Below is a small trained network, with its code and all its weights. Each question gives an input and a class and asks what happens when units are switched off, that is, made to give their printed mean instead of their output.

import numpy as np


def w(rows, s, z=0):
    codes = np.array(rows[::2]) - 128.0
    scale = np.full(codes.shape[1], s)
    scale[-1] = z or s
    return codes * scale


def norm(h):
    return h / np.sqrt((h * h).mean(-1, keepdims=True) + 1e-5)


def f(y):
    return y / 2 * (1 + np.tanh(0.7978845608 * (y + 0.044715 * y**3)))


def log_softmax(a):
    a = a - a.max(-1, keepdims=True)
    return a - np.log(np.exp(a).sum(-1, keepdims=True))


def net(x, mask):
    res = np.array(x, float).reshape(1, 6) / 4 @ E
    u = 0
    for l in range(2):
        y = f(norm(res) @ A[l][:, :-1].T + A[l][:, -1])
        res = res + np.where(mask[u : u + 9], y, B[l][:, -1]) @ B[l][:, :-1]
        u += 9
    return log_softmax(norm(res)[-1] @ U[:, :-1].T + U[:, -1])


A, B = {}, {}
E = w([
[142,2,130,172,134,141,146],'x0',
[171,159,123,121,105,115,165],'x1',
[72,153,12,85,90,174,105],'x2',
[10,119,181,7,197,88,180],'x3',
[161,66,177,95,150,148,178],'x4',
[174,130,21,82,181,126,152],'x5',
],0.0065)
A[0] = w([
[77,180,178,123,99,129,112,117],'0.n1',
[229,201,163,99,148,94,109,156],'0.n2',
[142,163,188,98,154,165,36,194],'0.n3',
[2,129,192,175,148,92,80,126],'0.n4',
[111,159,223,114,152,121,58,77],'0.n5',
[96,140,159,79,115,204,165,255],'0.n6',
[127,92,205,93,143,95,218,142],'0.n7',
[137,151,31,96,171,52,82,96],'0.n8',
[82,167,25,133,180,98,76,54],'0.n9',
],0.0089,0.0032)
B[0] = w([
[134,141,99,161,191,114,155,182],'0.n1',
[83,92,110,191,139,135,14,230],'0.n2',
[148,153,153,162,182,78,82,186],'0.n3',
[67,199,71,161,105,71,112,242],'0.n4',
[99,161,117,68,162,68,120,181],'0.n5',
[177,96,95,152,169,101,100,232],'0.n6',
[144,141,74,87,175,145,136,254],'0.n7',
[124,106,68,159,96,199,199,227],'0.n8',
[93,201,95,181,100,161,255,221],'0.n9',
],0.01,0.0041)
A[1] = w([
[102,186,133,135,103,157,107,1],'1.n1',
[138,135,146,180,66,116,117,141],'1.n2',
[84,138,154,26,85,80,162,196],'1.n3',
[108,54,151,145,129,155,213,100],'1.n4',
[123,150,214,146,146,118,132,69],'1.n5',
[130,160,62,167,92,119,254,67],'1.n6',
[137,83,172,193,95,138,104,34],'1.n7',
[204,22,84,73,160,78,191,103],'1.n8',
[90,127,101,191,91,123,157,63],'1.n9',
],0.012,0.0021)
B[1] = w([
[110,49,106,42,140,84,208,143],'1.n1',
[190,53,185,160,112,210,114,179],'1.n2',
[147,153,91,241,82,106,73,150],'1.n3',
[175,157,183,120,140,85,116,168],'1.n4',
[22,133,52,139,161,81,121,133],'1.n5',
[80,175,78,67,109,254,181,254],'1.n6',
[168,148,81,184,70,145,37,180],'1.n7',
[146,164,174,62,199,164,88,230],'1.n8',
[185,101,104,56,144,198,106,193],'1.n9',
],0.0087,0.0081)
U = w([
[72,190,62,87,88,207,221,232],'0',
[132,61,208,95,4,41,242,2],'1',
[196,64,165,217,51,191,66,193],'2',
[88,36,163,117,78,89,208,18],'3',
[64,179,147,181,160,39,82,214],'4',
[177,122,202,50,205,175,114,170],'5',
[87,57,221,94,38,80,183,2],'6',
],0.013,0.0072)

Each question gives the input, the list of numbers given to net, and the class t.
The units are the neurons (one row each of A and B). Each row of codes is followed by its name. A weight is (code - 128) times the scale printed after its matrix; where a second scale follows, it is the last column's (A, B and U).
mask holds one flag per neuron, layer by layer. A switched-off neuron (its flag False) gives its mean, the last column of its row in B, instead of its output. The means were averaged over made-up inputs and are rounded, as every weight is.
A unit's drop is (log p(t) with every unit on - log p(t) with that unit switched off) / (log p(t) with every unit on - log p(t) with every unit switched off).
The circuit of an input: a set's keep is (log p(t) with only the set's units on - log p(t) with every unit switched off) / (log p(t) with every unit on - log p(t) with every unit switched off). Starting from the 12 units with the biggest drops (on a tie, the unit counted first), units are removed one at a time, each time the one whose removal leaves the highest keep (on an exact tie, the one counted first), for as long as the keep stays at least 0.8.
circuit, biggest first: the units of the circuit, biggest drop first
k most important neurons: the k neurons with the biggest drops, biggest first
top k neurons in layer l: the k neurons of layer l with the biggest drops, biggest first
drop of u: that unit's drop, to one decimal
input [4,6,-5,-2,3,-5], class 5: circuit, biggest first => 0.n7
input [-2,-8,0,2,-3,-2], class 4: 2 most important neurons => 0.n3; 0.n5
input [-4,8,-5,1,-6,2], class 2: circuit, biggest first => 0.n2; 0.n4
input [6,6,3,-4,4,5], class 5: circuit, biggest first => 1.n8; 0.n9
input [7,-4,1,1,5,-7], class 5: 2 most important neurons => 0.n7; 0.n2
input [-5,3,0,-4,8,8], class 2: 2 most important neurons => 0.n2; 0.n9
input [3,-3,7,6,6,5], class 5: 2 most important neurons => 1.n8; 0.n4
input [0,8,2,-3,-8,-8], class 2: top 2 neurons in layer 0 => 0.n9; 0.n8
input [-8,-1,-5,-1,-1,5], class 2: top 2 neurons in layer 0 => 0.n2; 0.n8
input [-5,7,-3,0,-5,1], class 2: top 2 neurons in layer 0 => 0.n2; 0.n7
input [7,8,5,2,-4,-6], class 2: top 3 neurons in layer 0 => 0.n9; 0.n7; 0.n8
input [3,2,-1,0,5,8], class 5: top 2 neurons in layer 0 => 0.n9; 0.n4
input [7,-5,-6,2,-1,-2], class 4: top 2 neurons in layer 0 => 0.n4; 0.n8
input [6,7,-2,3,0,6], class 5: circuit, biggest first => 1.n8
input [8,-6,4,2,3,-4], class 4: top 2 neurons in layer 0 => 0.n9; 0.n4
input [-4,4,-8,-6,-7,6], class 2: drop of 0.n2 => 0.2
input [1,-6,2,4,-3,-3], class 4: drop of 1.n6 => 0.1
input [-6,-2,-8,-3,-3,1], class 4: drop of 0.n5 => 0.2
input [-4,8,0,-7,-7,-1], class 2: drop of 0.n2 => 0.3
input [-4,8,-6,4,-2,1], class 4: top neuron in layer 0 => 0.n2
